Here is a tiny trained network, its code and every weight. The questions are about switching its units off for an input and a target symbol, where a switched-off unit gives its printed mean instead of its output.

import numpy as np


def w(rows, s, z=0):
    codes = np.array(rows[::2]) - 128.0
    scale = np.full(codes.shape[1], s)
    scale[-1] = z or s
    return codes * scale


def f(y):
    return y / 2 * (1 + np.tanh(0.7978845608 * (y + 0.044715 * y**3)))


def softmax(a):
    e = np.exp(a - a.max(-1, keepdims=True))
    return e / e.sum(-1, keepdims=True)


def log_softmax(a):
    a = a - a.max(-1, keepdims=True)
    return a - np.log(np.exp(a).sum(-1, keepdims=True))


def net(x, mask):
    ids = ['ΓΔΞΠΨζθφω'.index(c) for c in x.split()]
    T = len(ids)
    res = E[ids] + P[:T]
    u = 0
    for l in range(3):
        r = res
        for j in range(2):
            rows = slice(3 * j, 3 * j + 3)
            q, k, v = (r @ M[l][rows].T for M in (Q, K, V))
            z = softmax(np.where(np.tri(T) > 0, q @ k.T / 3**0.5, -1e9)) @ v
            o = O[l][rows]
            res = res + np.where(mask[u + j], z, o[:, -1]) @ o[:, :-1]
        u += 2
        y = f(res @ A[l][:, :-1].T + A[l][:, -1])
        res = res + np.where(mask[u : u + 4], y, B[l][:, -1]) @ B[l][:, :-1]
        u += 4
    return log_softmax(res[-1] @ U[:, :-1].T + U[:, -1])


Q, K, V, O, A, B = {}, {}, {}, {}, {}, {}
E = w([
[174,193,140,250],'Γ',
[172,44,21,15],'Δ',
[194,146,144,117],'Ξ',
[158,120,59,196],'Π',
[23,159,182,175],'Ψ',
[199,173,148,92],'ζ',
[89,232,223,201],'θ',
[78,120,170,32],'φ',
[182,127,141,140],'ω',
],0.015)
P = w([
[123,115,163,166],'0',
[117,255,103,80],'1',
[131,224,126,86],'2',
[147,198,147,88],'3',
[155,180,165,88],'4',
[161,173,173,85],'5',
],0.0096)
Q[0] = w([
[144,152,155,143],'0.h0',
[74,156,8,118],'0.h0',
[81,137,167,100],'0.h0',
[115,112,40,114],'0.h1',
[36,104,79,178],'0.h1',
[159,207,155,154],'0.h1',
],0.012)
K[0] = w([
[191,144,158,118],'0.h0',
[92,195,3,116],'0.h0',
[121,106,163,88],'0.h0',
[95,111,152,100],'0.h1',
[102,241,110,109],'0.h1',
[89,106,138,216],'0.h1',
],0.011)
V[0] = w([
[120,190,34,165],'0.h0',
[198,6,162,215],'0.h0',
[170,16,254,152],'0.h0',
[127,188,124,63],'0.h1',
[190,181,118,109],'0.h1',
[154,77,165,138],'0.h1',
],0.0067)
O[0] = w([
[166,78,159,141,197],'0.h0',
[71,175,52,133,3],'0.h0',
[75,249,39,138,20],'0.h0',
[241,68,254,87,135],'0.h1',
[134,111,152,150,194],'0.h1',
[135,220,97,88,99],'0.h1',
],0.0068,0.0035)
A[0] = w([
[45,182,197,116,49],'0.n0',
[83,209,238,41,253],'0.n1',
[131,255,160,171,198],'0.n2',
[224,235,174,167,157],'0.n3',
],0.0095,0.0031)
B[0] = w([
[160,122,246,134,162],'0.n0',
[199,193,93,194,247],'0.n1',
[25,22,198,114,216],'0.n2',
[133,2,89,155,249],'0.n3',
],0.0085,0.011)
Q[1] = w([
[113,73,58,131],'1.h0',
[91,52,69,213],'1.h0',
[223,110,10,170],'1.h0',
[94,128,139,64],'1.h1',
[161,101,162,217],'1.h1',
[172,89,64,86],'1.h1',
],0.013)
K[1] = w([
[75,89,84,129],'1.h0',
[45,116,87,184],'1.h0',
[136,156,8,127],'1.h0',
[172,79,182,119],'1.h1',
[133,160,49,140],'1.h1',
[70,112,107,86],'1.h1',
],0.016)
V[1] = w([
[221,80,135,62],'1.h0',
[178,90,122,225],'1.h0',
[123,102,170,98],'1.h0',
[29,68,254,90],'1.h1',
[151,175,119,214],'1.h1',
[122,38,196,163],'1.h1',
],0.0075)
O[1] = w([
[72,2,187,40,134],'1.h0',
[156,172,194,85,254],'1.h0',
[86,118,133,148,149],'1.h0',
[251,131,33,175,111],'1.h1',
[122,155,169,101,167],'1.h1',
[212,92,171,90,191],'1.h1',
],0.007,0.01)
A[1] = w([
[43,209,63,165,45],'1.n0',
[174,241,142,94,233],'1.n1',
[178,110,2,43,139],'1.n2',
[152,89,190,112,1],'1.n3',
],0.0089,0.0082)
B[1] = w([
[117,197,241,36,136],'1.n0',
[39,185,61,153,254],'1.n1',
[9,136,87,169,165],'1.n2',
[85,222,68,156,227],'1.n3',
],0.011,0.0077)
Q[2] = w([
[222,154,93,64],'2.h0',
[57,250,127,174],'2.h0',
[182,116,119,158],'2.h0',
[177,38,76,77],'2.h1',
[44,121,220,135],'2.h1',
[18,106,125,159],'2.h1',
],0.011)
K[2] = w([
[147,187,54,174],'2.h0',
[89,175,178,36],'2.h0',
[201,138,107,133],'2.h0',
[114,83,35,190],'2.h1',
[12,166,172,153],'2.h1',
[32,89,202,30],'2.h1',
],0.011)
V[2] = w([
[137,110,171,110],'2.h0',
[83,146,129,111],'2.h0',
[144,138,170,115],'2.h0',
[141,111,111,175],'2.h1',
[2,132,115,190],'2.h1',
[161,154,74,184],'2.h1',
],0.0098)
O[2] = w([
[205,77,197,173,124],'2.h0',
[186,238,56,179,149],'2.h0',
[155,126,193,116,139],'2.h0',
[2,136,108,123,135],'2.h1',
[162,101,25,69,248],'2.h1',
[6,144,142,52,155],'2.h1',
],0.0045,0.015)
A[2] = w([
[127,223,96,13,76],'2.n0',
[50,186,60,140,3],'2.n1',
[218,90,53,1,134],'2.n2',
[233,135,209,34,90],'2.n3',
],0.0073,0.013)
B[2] = w([
[170,70,86,121,253],'2.n0',
[173,136,218,109,228],'2.n1',
[137,183,181,9,238],'2.n2',
[74,218,150,239,169],'2.n3',
],0.013,0.0057)
U = w([
[51,198,92,137,73],'Γ',
[219,60,134,86,48],'Δ',
[174,2,87,130,240],'Ξ',
[218,120,53,122,237],'Π',
[96,94,79,79,121],'Ψ',
[186,110,177,147,116],'ζ',
[75,103,132,109,80],'θ',
[158,147,164,83,1],'φ',
[55,95,25,148,155],'ω',
],0.0095,0.0073)

Each question gives the input, a string of symbols that net reads in full, and the target symbol t.
The units are the heads (3 rows each of Q, K, V and O) and the neurons (one row each of A and B). Each row of codes is followed by its name. A weight is (code - 128) times the scale printed after its matrix; where a second scale follows, it is the last column's (O, A, B and U).
mask holds one flag per unit, layer by layer, with each layer's heads first. A switched-off unit (its flag False) gives its mean, the last column of its rows in O or B, instead of its output. The means were averaged over made-up inputs and are rounded, as every weight is.
A unit's drop is (log p(t) with every unit on - log p(t) with that unit switched off) / (log p(t) with every unit on - log p(t) with every unit switched off).
The circuit of an input: a set's keep is (log p(t) with only the set's units on - log p(t) with every unit switched off) / (log p(t) with every unit on - log p(t) with every unit switched off). Starting from the 12 units with the biggest drops (on a tie, the unit counted first), units are removed one at a time, each time the one whose removal leaves the highest keep (on an exact tie, the one counted first), for as long as the keep stays at least 0.8.
units of the circuit, in order: the units of the circuit, biggest drop first
most important unit: the unit with the biggest drop
top k neurons: the k neurons with the biggest drops, biggest first
top k neurons in layer l: the k neurons of layer l with the biggest drops, biggest first
which heads matter: for each layer, one digit per head in row order, 1 if its drop is at least 0.15 and else 0, layers parted by /
input ζ φ ω ω ζ, target ζ: units of the circuit, in order -> [1.n1; 2.h1; 2.n3; 1.h0]
input Γ Π φ Π Ξ, target Γ: units of the circuit, in order -> [1.h0; 0.h0; 2.h1; 0.h1]
input Π Π Ξ θ ω, target Π: which heads matter -> 11 / 11 / 11
input Δ ζ Π Δ Π, target Δ: top 2 neurons in layer 0 -> [0.n1; 0.n2]
input Π ω ζ Γ Ψ, target Γ: units of the circuit, in order -> [0.n3; 0.n1; 1.n1]
input φ Γ ω, target φ: top 2 neurons -> [0.n1; 2.n2]
input Π ω Π Π ζ, target Π: which heads matter -> 11 / 11 / 11
input ζ Ψ Ξ Π, target ζ: most important unit -> 1.n1
input Π Π φ Ξ ω, target Π: top 4 neurons -> [0.n2; 0.n3; 0.n0; 1.n1]
input Γ Γ Π ζ θ, target ζ: which heads matter -> 00 / 10 / 10
input Δ θ Ξ Π φ Ξ, target Δ: which heads matter -> 10 / 11 / 01
input Π Π Γ Δ, target Ψ: top 3 neurons -> [0.n1; 1.n2; 2.n2]
input Ψ φ ω, target Ψ: top 4 neurons -> [0.n0; 1.n1; 0.n3; 2.n2]
input Δ φ θ ζ ζ Π, target Δ: top 2 neurons -> [2.n2; 1.n2]
input Ψ θ Δ Π ω, target Ψ: which heads matter -> 11 / 11 / 01
input Ψ Π Π, target Ψ: top neuron -> [0.n1]
input Ξ Δ Π φ Ξ, target Ξ: top 3 neurons in layer 0 -> [0.n0; 0.n3; 0.n1]
input φ θ Π ζ ω ω, target φ: which heads matter -> 10 / 10 / 01
input Γ Δ φ Δ ω ω, target Γ: top 3 neurons in layer 1 -> [1.n1; 1.n2; 1.n3]
input Γ Π φ Ξ Π Ξ, target Γ: top 2 neurons -> [0.n1; 1.n1]
input Π Ψ φ ω Ξ, target Π: top 3 neurons -> [0.n2; 0.n3; 0.n0]
input Γ ω ζ, target Γ: top neuron in layer 2 -> [2.n1]
input Π Π Ψ φ Δ Ψ, target Γ: top 4 neurons -> [0.n3; 0.n1; 1.n1; 0.n0]
input φ φ φ, target Π: top 3 neurons -> [1.n1; 0.n1; 2.n0]
input φ ζ ζ, target φ: top 3 neurons -> [0.n1; 0.n0; 2.n2]
input Γ Ξ Γ Π Π Π, target Γ: top 2 neurons -> [0.n2; 0.n1]
input φ φ φ Ψ Π, target φ: top 2 neurons in layer 2 -> [2.n2; 2.n3]
